sobus: [-25.5  19.9 -53.1  10.0 -15.6  24.5 -30.3   7.0   5.9 -63.0 -19.4  22.2
 -24.2  -4.4]
lifi: [ 19.9  -4.4 -19.5  22.2 -30.3 -24.2  10.0  24.5 -53.1 -63.0 -25.5   5.9
 -15.6   7.0]
Vubag: [-28.1 -18.3  66.9 -42.1   5.4 -70.9  26.4   3.3  18.4 -81.0 -50.4 -35.8
 -29.1   6.1]
bobu: [-28.1 -18.3  66.9 -42.1   5.4 -70.9  26.4   3.3  18.4 -15.4 -50.4 -35.8
 -29.1  -4.4]
order: [-19.4  22.2 -24.2  -4.4 -25.5  19.9 -53.1  10.0 -15.6  24.5 -30.3   7.0
   5.9 -63.0] : sobus
Vubag : [-28.1 -18.3  66.9 -42.1   5.4 -70.9  26.4   3.3  18.4 -81.0 -50.4 -35.8
 -29.1   6.1]
q: [-28.1 -18.3  66.9 -42.1   5.4 -70.9  26.4   3.3  18.4 -15.4 -50.4 -35.8
 -29.1  -4.4] : bobu
lifi : [ 19.9  -4.4 -19.5  22.2 -30.3 -24.2  10.0  24.5 -53.1 -63.0 -25.5   5.9
 -15.6   7.0]

vefo: [ -2.1  54.9  -8.6  46.4  33.0  33.0 -14.1 -30.5  47.4 -45.8 -35.8  34.0
  26.2  20.4  46.1  29.6  26.4  32.1 -42.7   6.1  47.4 -56.6  44.1 -28.3
 -12.6  21.2  28.9  17.6 -47.9 -24.4   3.7  50.4  36.9 -58.3 -44.6  39.3
  46.6  21.6 -27.5 -30.6 -42.6 -41.2  14.8  45.0 -42.5 -27.1  34.0 -30.4
  47.4 -40.6 -11.9   7.9  50.0  41.5 -12.3  32.9  24.1  35.8  -6.4 -33.1
 -27.2   7.4]
zat: [ -2.1  54.9  -8.6  46.4  33.0  33.0 -14.1 -39.5  47.4 -45.8 -35.8  34.0
  26.2  20.4  46.1  29.6  26.4  32.1 -42.7 -39.8  47.4 -56.6  44.1 -28.3
 -12.6  21.2  28.9  17.6 -47.9 -24.4   3.7  50.4  36.9 -58.3 -44.6  39.3
  46.6  21.6 -27.5 -30.6  46.9 -41.2  14.8  45.0 -42.5 -27.1  34.0 -30.4
  47.4 -40.6 -11.9   7.9  50.0  41.5 -12.3  32.9  24.1  35.8  -6.4 -33.1
 -27.2   7.4]
Kel: [-30.0 -38.6 -14.9 -36.5 -42.0 -25.4   2.6   3.1 -31.7   4.7 -20.4 -46.0
 -30.6 -40.9 -39.4 -33.7 -32.5 -38.3  15.7   6.1 -41.9  25.7 -23.4  -0.5
 -13.8 -39.5 -33.9 -28.1  14.7 -15.2 -29.3 -41.0 -44.8  24.9  14.4 -18.8
 -69.6 -36.2   8.7   5.4 -42.6  15.1 -29.1 -35.1  14.6   5.2  -0.2  -5.7
 -36.4  -4.8 -17.4 -10.8 -56.3 -45.6 -10.4 -40.4 -38.4 -32.4   1.9  17.9
  -0.2 -24.1]
Kel : [-30.0 -38.6 -14.9 -36.5 -42.0 -25.4   2.6   3.1 -31.7   4.7 -20.4 -46.0
 -30.6 -40.9 -39.4 -33.7 -32.5 -38.3  15.7   6.1 -41.9  25.7 -23.4  -0.5
 -13.8 -39.5 -33.9 -28.1  14.7 -15.2 -29.3 -41.0 -44.8  24.9  14.4 -18.8
 -69.6 -36.2   8.7   5.4 -42.6  15.1 -29.1 -35.1  14.6   5.2  -0.2  -5.7
 -36.4  -4.8 -17.4 -10.8 -56.3 -45.6 -10.4 -40.4 -38.4 -32.4   1.9  17.9
  -0.2 -24.1]
q: [ -2.1  54.9  -8.6  46.4  33.0  33.0 -14.1 -39.5  47.4 -45.8 -35.8  34.0
  26.2  20.4  46.1  29.6  26.4  32.1 -42.7 -39.8  47.4 -56.6  44.1 -28.3
 -12.6  21.2  28.9  17.6 -47.9 -24.4   3.7  50.4  36.9 -58.3 -44.6  39.3
  46.6  21.6 -27.5 -30.6  46.9 -41.2  14.8  45.0 -42.5 -27.1  34.0 -30.4
  47.4 -40.6 -11.9   7.9  50.0  41.5 -12.3  32.9  24.1  35.8  -6.4 -33.1
 -27.2   7.4] : zat
order: [-28.3 -12.6  21.2  28.9  17.6 -47.9 -24.4   3.7  50.4  36.9 -58.3 -44.6
  39.3  46.6  21.6 -27.5 -30.6 -42.6 -41.2  14.8  45.0 -42.5 -27.1  34.0
 -30.4  47.4 -40.6 -11.9   7.9  50.0  41.5 -12.3  32.9  24.1  35.8  -6.4
 -33.1 -27.2   7.4  -2.1  54.9  -8.6  46.4  33.0  33.0 -14.1 -30.5  47.4
 -45.8 -35.8  34.0  26.2  20.4  46.1  29.6  26.4  32.1 -42.7   6.1  47.4
 -56.6  44.1] : vefo

rem: [ 10.0  16.3  32.7   4.7 -18.8 -74.9 -22.8 -42.3 -31.2   6.1]
zikik: [-16.6 -20.6   6.3  22.8 -18.3  -6.8   0.4  39.2  35.5  -2.5]
rugo: [-26.4  -9.2 -12.0  79.0 -38.9 -12.0  21.3 -41.1 -33.0  -4.7]
pozag: [  6.1  32.7 -22.8  10.0  21.4  16.3 -42.3 -31.2   4.6 -74.9]
mog: [-13.2 -11.8  29.1  -2.6  -1.6   1.3 -22.3  31.5  30.5  20.8]
after: [6.3] : [22.8]
pozag : [  6.1  32.7 -22.8  10.0  21.4  16.3 -42.3 -31.2   4.6 -74.9]
order: [-74.9 -42.3 -31.2 -22.8   4.6   6.1  10.0  16.3  21.4  32.7] : pozag
rev: [ 31.5 -22.3] : mog
after: [21.3] : [-41.1]
zikik : [-16.6 -20.6   6.3  22.8 -18.3  -6.8   0.4  39.2  35.5  -2.5]

